Below are the code and all the weights of a small trained network. Each question names an input and a class and asks about switching units off, where a switched-off unit gives its printed mean instead of its output.

import numpy as np


def w(rows, s, z=0):
    codes = np.array(rows[::2]) - 128.0
    scale = np.full(codes.shape[1], s)
    scale[-1] = z or s
    return codes * scale


def norm(h):
    return h / np.sqrt((h * h).mean(-1, keepdims=True) + 1e-5)


def f(y):
    return np.maximum(y, 0)


def log_softmax(a):
    a = a - a.max(-1, keepdims=True)
    return a - np.log(np.exp(a).sum(-1, keepdims=True))


def net(x, mask):
    res = np.array(x, float).reshape(1, 2) / 4 @ E
    u = 0
    for l in range(2):
        y = f(norm(res) @ A[l][:, :-1].T + A[l][:, -1])
        res = res + np.where(mask[u : u + 8], y, B[l][:, -1]) @ B[l][:, :-1]
        u += 8
    return log_softmax(norm(res)[-1] @ U[:, :-1].T + U[:, -1])


A, B = {}, {}
E = w([
[127,22,19,117,216,95,152,254,171,198,94],'x0',
[113,121,196,235,219,32,252,131,129,35,145],'x1',
],0.0095)
A[0] = w([
[129,97,58,168,103,90,128,29,99,134,145,5],'0.n0',
[148,120,72,150,102,20,69,159,147,113,126,83],'0.n1',
[135,182,143,154,85,74,142,48,33,106,115,148],'0.n2',
[134,79,42,50,89,181,73,99,129,227,65,238],'0.n3',
[157,97,106,167,45,56,63,164,254,62,206,15],'0.n4',
[128,65,84,141,206,98,145,246,143,160,129,137],'0.n5',
[107,74,124,202,191,19,209,140,184,75,122,171],'0.n6',
[130,142,41,119,129,69,180,142,61,172,48,117],'0.n7',
],0.0039,0.0028)
B[0] = w([
[155,156,104,112,126,140,98,135,152,64,127,128],'0.n0',
[143,169,115,111,128,113,109,131,174,102,147,144],'0.n1',
[93,130,161,139,97,180,86,176,255,79,180,194],'0.n2',
[90,74,160,207,58,120,132,114,173,92,145,245],'0.n3',
[126,72,107,141,112,157,134,115,149,102,139,128],'0.n4',
[135,203,206,96,165,197,102,140,138,93,165,222],'0.n5',
[107,57,105,172,15,127,90,98,142,147,119,254],'0.n6',
[145,119,192,136,144,185,125,142,98,141,139,164],'0.n7',
],0.0093,0.0071)
A[1] = w([
[115,55,89,152,115,122,124,171,155,155,116,43],'1.n0',
[119,97,118,191,219,35,228,171,153,81,133,78],'1.n1',
[135,148,155,106,195,155,151,150,109,120,135,116],'1.n2',
[154,109,93,117,152,117,101,163,120,153,120,81],'1.n3',
[134,107,37,56,94,159,67,151,132,204,103,22],'1.n4',
[99,84,100,150,98,130,111,178,215,115,154,192],'1.n5',
[131,107,69,84,111,154,86,156,124,187,98,3],'1.n6',
[128,83,62,97,231,125,147,254,181,162,131,7],'1.n7',
],0.02,0.0026)
B[1] = w([
[128,185,178,120,85,154,108,73,124,99,148,191],'1.n0',
[120,24,58,149,100,124,90,202,160,193,96,187],'1.n1',
[133,167,140,155,137,78,121,114,110,131,39,131],'1.n2',
[134,149,152,92,151,175,127,132,120,146,130,138],'1.n3',
[107,28,103,219,201,47,195,224,183,113,115,172],'1.n4',
[145,129,99,105,176,110,144,143,94,155,100,253],'1.n5',
[140,91,66,90,5,176,22,105,97,211,100,157],'1.n6',
[114,242,219,124,108,145,153,36,136,24,190,180],'1.n7',
],0.014,0.032)
U = w([
[123,8,92,190,86,94,103,182,161,165,90,139],'0',
[113,208,215,121,98,166,120,79,182,33,187,234],'1',
[186,157,99,54,234,102,165,124,30,183,75,124],'2',
[139,102,92,81,145,129,184,108,114,142,227,3],'3',
],0.012,0.0038)

Each question gives the input, the list of numbers given to net, and the class t.
The units are the neurons (one row each of A and B). Each row of codes is followed by its name. A weight is (code - 128) times the scale printed after its matrix; where a second scale follows, it is the last column's (A, B and U).
mask holds one flag per neuron, layer by layer. A switched-off neuron (its flag False) gives its mean, the last column of its row in B, instead of its output. The means were averaged over made-up inputs and are rounded, as every weight is.
A unit's drop is (log p(t) with every unit on - log p(t) with that unit switched off) / (log p(t) with every unit on - log p(t) with every unit switched off).
The circuit of an input: a set's keep is (log p(t) with only the set's units on - log p(t) with every unit switched off) / (log p(t) with every unit on - log p(t) with every unit switched off). Starting from the 12 units with the biggest drops (on a tie, the unit counted first), units are removed one at a time, each time the one whose removal leaves the highest keep (on an exact tie, the one counted first), for as long as the keep stays at least 0.8.
units of the circuit, in order: the units of the circuit, biggest drop first
most important unit: the unit with the biggest drop
k most important neurons: the k neurons with the biggest drops, biggest first
top k neurons in layer l: the k neurons of layer l with the biggest drops, biggest first
drop of u: that unit's drop, to one decimal
input [-6,6], class 0: units of the circuit, in order -> 1.n7
input [-5,5], class 0: 2 most important neurons -> 1.n7; 0.n5
input [-1,3], class 2: units of the circuit, in order -> 1.n7; 0.n6; 1.n1; 1.n4
input [-2,-3], class 2: 2 most important neurons -> 1.n7; 0.n6
input [7,-6], class 1: 3 most important neurons -> 1.n7; 0.n6; 1.n0
input [-2,3], class 2: top 3 neurons in layer 0 -> 0.n2; 0.n3; 0.n6
input [-1,2], class 2: 2 most important neurons -> 1.n7; 1.n1
input [-5,-5], class 0: 2 most important neurons -> 1.n7; 1.n0
input [1,3], class 2: 3 most important neurons -> 0.n6; 1.n7; 1.n1
input [0,2], class 2: 4 most important neurons -> 1.n7; 1.n1; 1.n5; 0.n6
input [2,3], class 2: top 2 neurons in layer 0 -> 0.n6; 0.n5
input [-7,-7], class 0: top 3 neurons in layer 1 -> 1.n7; 1.n0; 1.n4
input [1,-1], class 2: 2 most important neurons -> 1.n7; 1.n1
input [3,2], class 2: most important unit -> 0.n6
input [5,-1], class 1: drop of 1.n7 -> 0.1
input [0,3], class 2: drop of 1.n1 -> 0.3
input [2,-1], class 2: drop of 0.n3 -> 0.1
